Below is a small trained network, with its code and all its weights. Each question gives an input and a target symbol and asks what happens when units are switched off, that is, made to give their printed mean instead of their output.

import numpy as np


def w(rows, s, z=0):
    codes = np.array(rows[::2]) - 128.0
    scale = np.full(codes.shape[1], s)
    scale[-1] = z or s
    return codes * scale


def softmax(a):
    e = np.exp(a - a.max(-1, keepdims=True))
    return e / e.sum(-1, keepdims=True)


def log_softmax(a):
    a = a - a.max(-1, keepdims=True)
    return a - np.log(np.exp(a).sum(-1, keepdims=True))


def net(x, mask):
    ids = ['αβγδεζηλμξπστφω'.index(c) for c in x.split()]
    T = len(ids)
    res = E[ids] + P[:T]
    u = 0
    for l in range(2):
        r = res
        for j in range(3):
            rows = slice(4 * j, 4 * j + 4)
            q, k, v = (r @ M[l][rows].T for M in (Q, K, V))
            z = softmax(np.where(np.tri(T) > 0, q @ k.T / 4**0.5, -1e9)) @ v
            o = O[l][rows]
            res = res + np.where(mask[u + j], z, o[:, -1]) @ o[:, :-1]
        u += 3
    return log_softmax(res[-1] @ U[:, :-1].T + U[:, -1])


Q, K, V, O = {}, {}, {}, {}
E = w([
[160,187,136,155,127,93,137,75],'α',
[137,175,117,152,120,110,131,89],'β',
[121,161,88,135,158,99,104,105],'γ',
[205,140,7,69,13,139,109,123],'δ',
[149,227,94,170,107,109,154,105],'ε',
[238,95,108,153,118,43,73,102],'ζ',
[123,21,71,129,95,26,136,179],'η',
[162,107,193,76,127,63,254,217],'λ',
[202,103,200,139,92,225,117,106],'μ',
[46,138,240,168,163,103,93,98],'ξ',
[126,117,120,188,227,196,145,65],'π',
[76,232,203,83,125,174,116,171],'σ',
[130,196,126,7,199,118,114,7],'τ',
[8,182,89,112,107,170,168,99],'φ',
[58,92,184,80,79,232,130,82],'ω',
],0.017)
P = w([
[144,72,85,81,138,40,161,133],'0',
[114,96,114,106,123,76,169,123],'1',
[97,120,129,113,122,105,164,116],'2',
[93,146,131,109,128,130,139,107],'3',
[87,168,131,104,134,152,117,106],'4',
[83,182,130,106,140,176,89,103],'5',
[71,197,119,104,133,200,56,106],'6',
[76,213,109,110,125,211,33,96],'7',
[67,218,91,115,114,227,2,85],'8',
],0.0087)
Q[0] = w([
[161,115,184,234,153,160,188,52],'0.h0',
[223,59,86,146,40,165,110,146],'0.h0',
[6,121,108,175,87,75,150,137],'0.h0',
[162,113,69,107,183,41,138,123],'0.h0',
[24,140,145,105,133,215,146,120],'0.h1',
[106,125,165,101,154,166,78,75],'0.h1',
[71,91,71,183,94,81,139,254],'0.h1',
[102,204,114,142,147,149,88,48],'0.h1',
[182,42,118,198,48,129,83,190],'0.h2',
[201,159,161,59,195,152,67,112],'0.h2',
[139,85,126,66,106,66,188,186],'0.h2',
[201,73,108,152,139,1,16,181],'0.h2',
],0.0081)
K[0] = w([
[106,106,146,248,130,151,133,53],'0.h0',
[214,124,116,158,61,133,154,108],'0.h0',
[64,75,173,111,111,120,200,153],'0.h0',
[191,108,124,114,154,80,164,149],'0.h0',
[98,139,109,69,144,186,106,167],'0.h1',
[110,162,157,189,139,139,123,39],'0.h1',
[85,92,91,136,157,86,217,164],'0.h1',
[105,181,75,164,126,138,100,98],'0.h1',
[197,98,91,201,104,127,91,119],'0.h2',
[201,180,124,106,138,129,163,105],'0.h2',
[139,103,124,127,120,71,176,151],'0.h2',
[144,117,124,170,139,44,78,118],'0.h2',
],0.012)
V[0] = w([
[182,165,173,153,99,73,186,120],'0.h0',
[97,170,87,77,166,77,72,163],'0.h0',
[204,83,76,198,52,132,101,112],'0.h0',
[138,203,119,213,99,210,139,101],'0.h0',
[223,184,152,71,120,108,81,112],'0.h1',
[86,230,33,94,155,129,109,224],'0.h1',
[103,82,109,84,158,105,254,139],'0.h1',
[82,128,162,13,172,134,186,180],'0.h1',
[183,151,123,109,149,115,245,175],'0.h2',
[80,97,111,125,156,220,123,138],'0.h2',
[135,101,159,234,167,84,49,151],'0.h2',
[145,231,79,75,80,224,35,146],'0.h2',
],0.0062)
O[0] = w([
[173,183,93,120,197,158,125,155,156],'0.h0',
[46,111,121,120,113,89,162,85,149],'0.h0',
[96,122,106,89,97,81,40,217,19],'0.h0',
[74,36,42,113,242,123,66,204,57],'0.h0',
[175,108,129,69,179,147,79,110,146],'0.h1',
[35,152,131,188,109,37,206,67,141],'0.h1',
[223,63,126,104,121,91,223,89,228],'0.h1',
[144,49,74,104,75,59,121,118,245],'0.h1',
[147,195,94,154,81,196,132,130,171],'0.h2',
[74,87,106,78,97,203,197,68,108],'0.h2',
[154,51,128,130,69,59,73,205,1],'0.h2',
[141,77,166,69,254,81,142,190,83],'0.h2',
],0.0055,0.0042)
Q[1] = w([
[122,39,65,111,81,81,73,209],'1.h0',
[151,212,60,59,112,172,91,69],'1.h0',
[109,75,144,119,114,168,206,164],'1.h0',
[176,68,147,137,109,73,131,241],'1.h0',
[92,69,106,59,118,152,145,108],'1.h1',
[146,214,94,180,129,151,70,35],'1.h1',
[70,180,119,191,215,140,146,5],'1.h1',
[120,168,218,158,134,137,125,150],'1.h1',
[180,60,137,128,56,141,120,177],'1.h2',
[133,157,109,154,89,115,72,118],'1.h2',
[129,98,175,143,157,83,135,141],'1.h2',
[116,8,84,144,88,117,146,150],'1.h2',
],0.011)
K[1] = w([
[220,36,94,172,137,63,131,183],'1.h0',
[85,165,81,159,139,161,2,90],'1.h0',
[212,114,118,134,70,169,165,124],'1.h0',
[206,151,130,146,121,44,189,200],'1.h0',
[186,167,80,91,60,110,192,121],'1.h1',
[96,184,130,152,177,186,39,122],'1.h1',
[25,163,113,54,149,208,112,95],'1.h1',
[104,82,50,133,203,134,70,131],'1.h1',
[219,46,95,102,69,165,105,176],'1.h2',
[88,98,128,184,133,147,46,107],'1.h2',
[215,165,184,133,151,87,156,93],'1.h2',
[162,87,56,126,54,34,136,199],'1.h2',
],0.0096)
V[1] = w([
[199,188,32,12,154,61,176,94],'1.h0',
[185,131,241,7,188,162,143,196],'1.h0',
[89,138,120,158,111,85,215,167],'1.h0',
[172,3,162,43,62,107,90,86],'1.h0',
[185,108,190,223,157,84,108,174],'1.h1',
[203,13,12,142,174,143,129,77],'1.h1',
[110,126,181,34,92,110,125,201],'1.h1',
[106,193,185,103,120,23,144,143],'1.h1',
[182,53,78,142,146,66,136,102],'1.h2',
[211,211,12,205,117,146,160,178],'1.h2',
[86,168,229,238,147,146,144,134],'1.h2',
[182,155,113,156,101,169,86,63],'1.h2',
],0.007)
O[1] = w([
[118,162,106,84,109,149,134,202,254],'1.h0',
[146,149,196,68,135,52,53,147,103],'1.h0',
[205,5,107,82,180,163,138,189,150],'1.h0',
[76,206,255,46,115,135,142,99,147],'1.h0',
[199,124,129,138,158,35,78,105,45],'1.h1',
[80,44,15,67,163,105,37,117,118],'1.h1',
[201,199,158,15,133,165,248,180,93],'1.h1',
[187,179,175,223,91,92,246,167,212],'1.h1',
[79,117,100,137,87,83,147,66,143],'1.h2',
[100,218,55,87,217,123,101,131,145],'1.h2',
[193,134,65,94,146,121,201,64,97],'1.h2',
[147,171,163,150,113,136,42,143,178],'1.h2',
],0.0071,0.0064)
U = w([
[164,167,134,111,142,34,119,100,212],'α',
[132,163,122,122,114,123,142,120,121],'β',
[72,98,106,124,67,2,170,138,212],'γ',
[137,167,127,119,104,140,144,118,103],'δ',
[72,192,108,165,195,60,180,167,116],'ε',
[207,163,153,119,114,229,81,161,185],'ζ',
[129,203,130,161,105,148,145,124,61],'η',
[152,222,114,157,79,205,120,89,3],'λ',
[171,160,100,83,128,165,129,115,151],'μ',
[176,163,162,161,62,139,146,35,54],'ξ',
[132,115,88,100,115,110,111,61,229],'π',
[192,165,164,79,154,133,197,185,246],'σ',
[52,198,145,166,62,176,108,255,46],'τ',
[130,116,107,129,78,218,158,166,103],'φ',
[97,192,146,53,109,159,169,42,82],'ω',
],0.0065,0.0042)

Each question gives the input, a string of symbols that net reads in full, and the target symbol t.
The units are the heads (4 rows each of Q, K, V and O). Each row of codes is followed by its name. A weight is (code - 128) times the scale printed after its matrix; where a second scale follows, it is the last column's (O and U).
mask holds one flag per head, layer by layer. A switched-off head (its flag False) gives its mean, the last column of its rows in O, instead of its output. The means were averaged over made-up inputs and are rounded, as every weight is.
A unit's drop is (log p(t) with every unit on - log p(t) with that unit switched off) / (log p(t) with every unit on - log p(t) with every unit switched off).
The circuit of an input: a set's keep is (log p(t) with only the set's units on - log p(t) with every unit switched off) / (log p(t) with every unit on - log p(t) with every unit switched off). Starting from all 6 units, units are removed one at a time, each time the one whose removal leaves the highest keep (on an exact tie, the one counted first), for as long as the keep stays at least 0.8.
units of the circuit, in order: the units of the circuit, biggest drop first
most important unit: the unit with the biggest drop
which heads matter: for each layer, one digit per head in row order, 1 if its drop is at least 0.15 and else 0, layers parted by /
drop of u: that unit's drop, to one decimal
input μ λ λ λ π α, target π: which heads matter -> 100 / 010
input η π ζ ε δ ω π, target ω: most important unit -> 0.h2
input ω ω λ ζ γ λ ω λ, target ξ: units of the circuit, in order -> 0.h2, 1.h0, 1.h2
input ζ ε η ξ ε γ, target ξ: which heads matter -> 000 / 111
input λ δ λ σ β λ ε ε α, target ε: units of the circuit, in order -> 0.h1, 0.h2, 0.h0
input ζ ε γ ε ε ζ μ γ σ, target σ: units of the circuit, in order -> 0.h2, 1.h2
input ω η ζ π γ, target π: units of the circuit, in order -> 1.h1, 0.h0
input η ξ μ ζ τ η σ λ δ, target τ: units of the circuit, in order -> 0.h0, 1.h2
input α ω φ, target ω: which heads matter -> 011 / 100
input π ξ ε π λ λ ω τ γ, target ω: which heads matter -> 101 / 110
input λ λ ε, target λ: units of the circuit, in order -> 0.h2, 1.h2
input δ τ π τ ξ ε μ τ ω, target ω: units of the circuit, in order -> 1.h0, 0.h2
input ω β β, target ω: units of the circuit, in order -> 1.h0, 1.h1
input ζ η π β, target π: units of the circuit, in order -> 1.h1
input α δ ω α, target ω: units of the circuit, in order -> 1.h0, 1.h1, 0.h2
input λ ξ λ η σ α α, target σ: units of the circuit, in order -> 0.h2, 1.h1
input ζ λ σ, target σ: units of the circuit, in order -> 1.h1, 1.h2
input λ σ ε, target σ: units of the circuit, in order -> 1.h1, 1.h2
input ζ ε ζ μ τ γ, target τ: units of the circuit, in order -> 1.h0, 1.h2
input τ ε ζ ε ε ζ α π, target π: most important unit -> 0.h1
input ζ γ ε μ, target ζ: which heads matter -> 110 / 001
input ε τ α α ξ, target ξ: which heads matter -> 010 / 011
input π λ ω λ π β β, target π: which heads matter -> 111 / 110
input π β τ σ, target τ: which heads matter -> 001 / 111
input ξ β ω ω λ δ ξ ε ζ, target α: which heads matter -> 111 / 110
input ω γ λ γ, target λ: drop of 1.h1 -> 0.1
input π λ ξ ω ε η ξ ε, target ξ: most important unit -> 1.h2
input σ α ε ε ε, target ε: drop of 0.h2 -> 0.2
